Below are the code and all the weights of a small trained network. Each question names an input and a target symbol and asks about switching units off, where a switched-off unit gives its printed mean instead of its output.

import numpy as np


def w(rows, s, z=0):
    codes = np.array(rows[::2]) - 128.0
    scale = np.full(codes.shape[1], s)
    scale[-1] = z or s
    return codes * scale


def norm(h):
    return h / np.sqrt((h * h).mean(-1, keepdims=True) + 1e-5)


def f(y):
    return y / 2 * (1 + np.tanh(0.7978845608 * (y + 0.044715 * y**3)))


def softmax(a):
    e = np.exp(a - a.max(-1, keepdims=True))
    return e / e.sum(-1, keepdims=True)


def log_softmax(a):
    a = a - a.max(-1, keepdims=True)
    return a - np.log(np.exp(a).sum(-1, keepdims=True))


def net(x, mask):
    ids = ['βγδεζθλμξπστψω'.index(c) for c in x.split()]
    T = len(ids)
    res = E[ids] + P[:T]
    u = 0
    for l in range(2):
        r = norm(res)
        for j in range(2):
            rows = slice(3 * j, 3 * j + 3)
            q, k, v = (r @ M[l][rows].T for M in (Q, K, V))
            z = softmax(np.where(np.tri(T) > 0, q @ k.T / 3**0.5, -1e9)) @ v
            o = O[l][rows]
            res = res + np.where(mask[u + j], z, o[:, -1]) @ o[:, :-1]
        u += 2
        y = f(norm(res) @ A[l][:, :-1].T + A[l][:, -1])
        res = res + np.where(mask[u : u + 8], y, B[l][:, -1]) @ B[l][:, :-1]
        u += 8
    return log_softmax(norm(res)[-1] @ U[:, :-1].T + U[:, -1])


Q, K, V, O, A, B = {}, {}, {}, {}, {}, {}
E = w([
[104,213,208,151,105,180,117,151,141,105,149,141],'β',
[60,144,123,133,88,129,105,72,148,172,174,174],'γ',
[31,100,158,115,138,135,74,75,155,134,165,107],'δ',
[207,123,129,174,208,54,115,149,180,232,184,93],'ε',
[108,67,190,175,106,27,36,135,71,154,37,106],'ζ',
[93,149,207,204,151,97,128,194,229,79,154,116],'θ',
[49,158,109,121,111,130,121,61,149,141,152,135],'λ',
[103,94,176,195,35,134,197,174,138,147,161,101],'μ',
[49,166,82,89,243,179,91,124,133,177,113,100],'ξ',
[129,92,112,126,165,196,185,106,116,175,108,146],'π',
[148,88,95,122,96,149,136,125,187,196,138,179],'σ',
[54,109,148,118,118,147,103,91,165,169,153,145],'τ',
[158,137,112,209,99,158,186,254,220,164,202,191],'ψ',
[61,138,168,199,89,134,121,191,103,130,145,69],'ω',
],0.0066)
P = w([
[206,137,150,1,83,120,143,160,113,71,77,144],'0',
[69,65,238,187,122,160,86,108,183,80,140,138],'1',
[79,64,221,186,130,159,95,110,173,96,138,136],'2',
[99,76,199,184,128,157,104,126,169,107,130,152],'3',
[94,84,179,181,127,140,105,111,154,103,133,153],'4',
[106,92,176,173,139,155,111,121,154,117,127,158],'5',
[108,101,164,176,131,147,118,115,142,104,129,157],'6',
[108,113,153,178,142,151,118,113,139,103,129,150],'7',
[113,125,138,173,145,150,130,110,134,115,135,154],'8',
[110,125,147,171,157,155,133,112,131,116,133,155],'9',
[118,134,132,169,162,161,131,113,115,116,127,153],'10',
[120,139,124,172,159,154,141,110,115,113,128,153],'11',
[114,118,119,174,160,153,134,117,118,104,128,155],'12',
],0.0043)
Q[0] = w([
[96,136,161,211,132,134,142,204,77,144,113,122],'0.h0',
[164,76,64,36,97,100,78,79,156,93,130,156],'0.h0',
[116,179,112,198,100,120,158,221,101,104,104,113],'0.h0',
[79,90,71,198,183,94,134,139,171,170,153,117],'0.h1',
[172,132,163,254,142,66,162,232,84,94,172,66],'0.h1',
[55,133,125,163,135,174,136,162,163,152,163,150],'0.h1',
],0.0056)
K[0] = w([
[148,165,108,205,246,116,163,67,29,149,126,125],'0.h0',
[144,35,130,57,1,71,52,184,174,101,122,124],'0.h0',
[214,238,151,190,224,73,199,124,61,195,150,59],'0.h0',
[198,125,64,106,246,154,246,106,150,201,128,78],'0.h1',
[29,175,69,253,248,195,81,131,60,228,116,96],'0.h1',
[172,167,169,111,183,120,162,133,116,64,152,51],'0.h1',
],0.0044)
V[0] = w([
[159,118,162,107,205,115,98,93,106,250,84,109],'0.h0',
[181,167,127,182,130,85,73,119,86,160,113,80],'0.h0',
[152,37,131,43,89,55,161,173,94,121,83,134],'0.h0',
[67,136,54,171,133,209,139,166,179,138,136,119],'0.h1',
[150,132,144,133,137,198,177,94,107,156,194,40],'0.h1',
[105,116,170,201,32,154,5,115,126,92,173,139],'0.h1',
],0.003)
O[0] = w([
[118,197,205,234,160,113,162,79,63,6,194,98,134],'0.h0',
[160,152,206,27,189,118,67,83,122,146,129,82,36],'0.h0',
[102,212,138,148,105,193,128,141,96,215,153,115,4],'0.h0',
[200,213,149,95,46,131,252,158,169,91,75,144,141],'0.h1',
[127,199,213,5,129,170,138,37,69,95,125,168,119],'0.h1',
[113,52,130,89,165,35,181,233,150,145,152,180,240],'0.h1',
],0.0028,0.0025)
A[0] = w([
[192,160,169,15,140,131,85,221,113,114,140,84,53],'0.n0',
[185,83,169,116,190,193,151,140,210,134,82,125,239],'0.n1',
[195,144,123,69,78,95,115,128,4,82,103,160,3],'0.n2',
[197,81,146,108,42,86,140,205,187,142,60,124,134],'0.n3',
[118,92,84,93,193,140,8,96,69,149,85,149,120],'0.n4',
[180,124,173,68,56,180,144,132,119,44,133,96,36],'0.n5',
[59,104,139,185,171,143,32,84,157,48,119,71,59],'0.n6',
[111,58,198,168,119,152,56,117,101,154,98,192,129],'0.n7',
],0.0039,0.0019)
B[0] = w([
[133,129,4,39,82,86,105,87,211,246,136,63,105],'0.n0',
[74,234,86,123,34,63,108,56,73,89,152,147,214],'0.n1',
[155,107,51,89,98,158,41,152,28,103,116,242,99],'0.n2',
[32,148,165,149,167,140,121,67,91,149,160,133,170],'0.n3',
[170,114,189,188,64,79,173,81,137,77,122,184,144],'0.n4',
[173,210,106,114,33,143,161,107,36,110,188,181,104],'0.n5',
[176,164,77,138,64,155,179,130,113,211,139,208,226],'0.n6',
[153,162,27,109,140,127,209,98,124,101,151,72,252],'0.n7',
],0.0039,0.0037)
Q[1] = w([
[78,34,1,34,174,187,87,12,97,212,59,193],'1.h0',
[211,167,186,121,116,131,100,134,168,118,170,136],'1.h0',
[126,54,146,90,143,110,66,168,102,161,132,104],'1.h0',
[62,81,77,97,153,108,100,110,114,138,102,176],'1.h1',
[70,136,17,101,162,168,100,18,122,181,114,154],'1.h1',
[185,91,110,90,183,133,92,52,119,183,145,71],'1.h1',
],0.0088)
K[1] = w([
[71,89,121,29,2,170,54,187,170,151,207,142],'1.h0',
[192,141,142,194,194,73,173,66,212,68,154,149],'1.h0',
[78,35,178,186,98,79,104,129,184,149,144,66],'1.h0',
[92,79,145,46,79,69,99,128,153,195,72,83],'1.h1',
[72,146,112,14,59,155,34,116,188,191,117,57],'1.h1',
[86,122,142,100,74,149,114,160,205,194,195,116],'1.h1',
],0.0068)
V[1] = w([
[190,240,129,193,153,60,98,137,159,252,186,158],'1.h0',
[197,113,92,73,55,18,159,121,168,95,165,116],'1.h0',
[183,130,170,140,129,112,250,82,175,120,184,71],'1.h0',
[50,174,76,65,181,180,176,217,183,166,173,72],'1.h1',
[106,64,181,140,70,75,131,156,119,107,253,178],'1.h1',
[155,77,115,108,161,57,45,200,151,177,86,136],'1.h1',
],0.005)
O[1] = w([
[197,2,70,162,216,56,92,76,93,90,165,122,173],'1.h0',
[24,61,194,91,133,101,146,177,78,108,198,116,154],'1.h0',
[94,66,90,87,175,107,215,139,52,180,165,81,132],'1.h0',
[179,128,93,124,173,203,201,160,172,106,148,103,162],'1.h1',
[151,87,109,86,95,185,82,96,83,122,133,151,253],'1.h1',
[97,139,148,157,89,184,156,135,131,153,79,225,81],'1.h1',
],0.0067,0.006)
A[1] = w([
[103,167,114,112,150,132,180,255,145,158,109,47,88],'1.n0',
[118,124,92,145,114,129,156,99,151,71,177,91,203],'1.n1',
[143,196,105,134,61,196,127,101,148,177,73,88,67],'1.n2',
[140,128,153,131,104,196,71,71,151,105,84,215,4],'1.n3',
[92,85,248,193,26,13,55,191,3,185,41,213,16],'1.n4',
[80,203,159,132,153,53,155,100,175,160,135,48,95],'1.n5',
[221,150,122,184,155,119,85,119,209,70,103,92,137],'1.n6',
[120,187,207,169,118,140,211,176,198,131,102,149,144],'1.n7',
],0.0066,0.0032)
B[1] = w([
[135,97,152,217,106,124,161,165,150,110,82,97,152],'1.n0',
[135,199,161,125,138,96,110,161,128,152,94,152,255],'1.n1',
[81,62,108,145,225,149,42,114,128,142,108,149,175],'1.n2',
[125,98,91,85,90,66,169,156,127,71,89,103,201],'1.n3',
[208,116,167,114,130,118,74,237,43,187,90,253,233],'1.n4',
[107,135,19,112,115,118,165,219,112,142,153,148,144],'1.n5',
[109,82,193,176,53,172,100,120,105,100,154,105,189],'1.n6',
[184,108,160,85,142,48,143,88,81,180,128,80,187],'1.n7',
],0.0081,0.0051)
U = w([
[197,255,113,30,130,135,101,76,117,112,182,119,251],'β',
[52,170,17,169,143,159,19,143,80,142,159,116,51],'γ',
[65,128,183,64,140,40,87,71,138,182,67,89,111],'δ',
[148,24,100,109,210,72,104,85,44,112,215,82,71],'ε',
[170,103,171,119,113,113,89,171,34,183,103,228,141],'ζ',
[60,147,216,154,219,82,115,161,198,51,151,185,70],'θ',
[131,73,49,74,80,122,120,124,161,33,69,140,212],'λ',
[55,73,169,73,75,209,180,122,51,168,204,102,102],'μ',
[174,152,160,218,42,173,58,74,110,74,171,99,166],'ξ',
[134,169,85,176,101,59,189,211,125,128,142,67,210],'π',
[221,96,222,79,125,109,223,78,167,109,115,134,86],'σ',
[81,154,96,207,120,99,177,5,93,170,105,190,162],'τ',
[220,96,51,146,153,242,194,179,154,102,211,197,44],'ψ',
[132,56,153,174,209,215,113,158,167,177,60,80,84],'ω',
],0.0061,0.0022)

Each question gives the input, a string of symbols that net reads in full, and the target symbol t.
The units are the heads (3 rows each of Q, K, V and O) and the neurons (one row each of A and B). Each row of codes is followed by its name. A weight is (code - 128) times the scale printed after its matrix; where a second scale follows, it is the last column's (O, A, B and U).
mask holds one flag per unit, layer by layer, with each layer's heads first. A switched-off unit (its flag False) gives its mean, the last column of its rows in O or B, instead of its output. The means were averaged over made-up inputs and are rounded, as every weight is.
A unit's drop is (log p(t) with every unit on - log p(t) with that unit switched off) / (log p(t) with every unit on - log p(t) with every unit switched off).
The circuit of an input: a set's keep is (log p(t) with only the set's units on - log p(t) with every unit switched off) / (log p(t) with every unit on - log p(t) with every unit switched off). Starting from the 12 units with the biggest drops (on a tie, the unit counted first), units are removed one at a time, each time the one whose removal leaves the highest keep (on an exact tie, the one counted first), for as long as the keep stays at least 0.8.
circuit, biggest first: the units of the circuit, biggest drop first
unit that matters most: the unit with the biggest drop
k most important neurons: the k neurons with the biggest drops, biggest first
top k neurons in layer l: the k neurons of layer l with the biggest drops, biggest first
heads that matter: for each layer, one digit per head in row order, 1 if its drop is at least 0.15 and else 0, layers parted by /
input ζ ζ ω ε θ μ δ τ ξ π γ ζ δ, target ζ: circuit, biggest first : 1.h1, 1.n4
input ε γ σ σ, target τ: 3 most important neurons : 0.n0, 0.n7, 1.n4
input λ θ λ γ, target δ: top 2 neurons in layer 1 : 1.n7, 1.n2
input π δ ζ ψ μ ω ψ δ π θ, target π: circuit, biggest first : 1.h1, 1.h0
input σ γ ψ, target ψ: circuit, biggest first : 1.h1, 1.n4, 0.n4
input β τ ζ β μ ζ τ ζ λ ε ψ ω, target ε: heads that matter : 11 / 10
input δ ξ σ μ ψ μ, target ξ: circuit, biggest first : 1.h0, 1.n6
input λ γ ξ, target δ: 3 most important neurons : 0.n7, 1.n7, 0.n6
input μ μ ζ μ θ γ ε μ, target ε: heads that matter : 10 / 10
input θ τ ζ μ τ τ γ θ δ θ π, target ψ: circuit, biggest first : 1.h1, 0.h0, 0.n0, 0.n3
input β δ β λ, target θ: 2 most important neurons : 0.n0, 0.n5
input ε γ ψ σ γ ψ μ τ, target τ: heads that matter : 01 / 01
input β π ω π ψ θ δ γ μ, target π: heads that matter : 00 / 01
input μ μ τ τ, target β: 2 most important neurons : 0.n3, 0.n5
input ε ζ δ τ λ γ μ γ β π δ ψ γ, target τ: circuit, biggest first : 0.n0, 1.h1, 1.n4
input λ ε λ, target δ: heads that matter : 10 / 10
input ζ β λ δ π β, target π: circuit, biggest first : 1.h1, 1.h0, 1.n0
input ε τ σ τ τ ψ, target ε: heads that matter : 00 / 10
input γ γ τ θ σ ψ ζ δ δ ε ω τ, target λ: heads that matter : 10 / 10
input τ μ γ β τ μ ω ψ δ β γ, target ω: heads that matter : 10 / 11
input λ π γ π τ ω, target π: heads that matter : 00 / 01
input ε γ θ ψ τ σ ω τ σ, target τ: circuit, biggest first : 0.n0, 1.h1, 1.n4, 0.h1
input ξ σ β τ ε γ θ, target ε: circuit, biggest first : 1.h0
input τ δ τ σ θ ψ ε σ ψ ξ ω β, target ξ: circuit, biggest first : 1.h0, 1.n6
input λ σ τ μ ξ ε θ θ θ ψ σ δ δ, target δ: 4 most important neurons : 0.n7, 1.n7, 0.n6, 1.n2
input λ θ θ λ β ξ σ σ θ, target ξ: circuit, biggest first : 1.n6, 1.h0
input ω ξ ξ λ ξ σ ζ β δ β γ π, target σ: top neuron in layer 1 : 1.n7
input μ ζ δ ψ γ, target β: 3 most important neurons : 0.n3, 0.n5, 0.n7
input β δ ω δ δ, target θ: unit that matters most : 0.n0
input λ ω β ε σ τ ζ β σ ψ ε ε π, target δ: 2 most important neurons : 0.n7, 1.n7
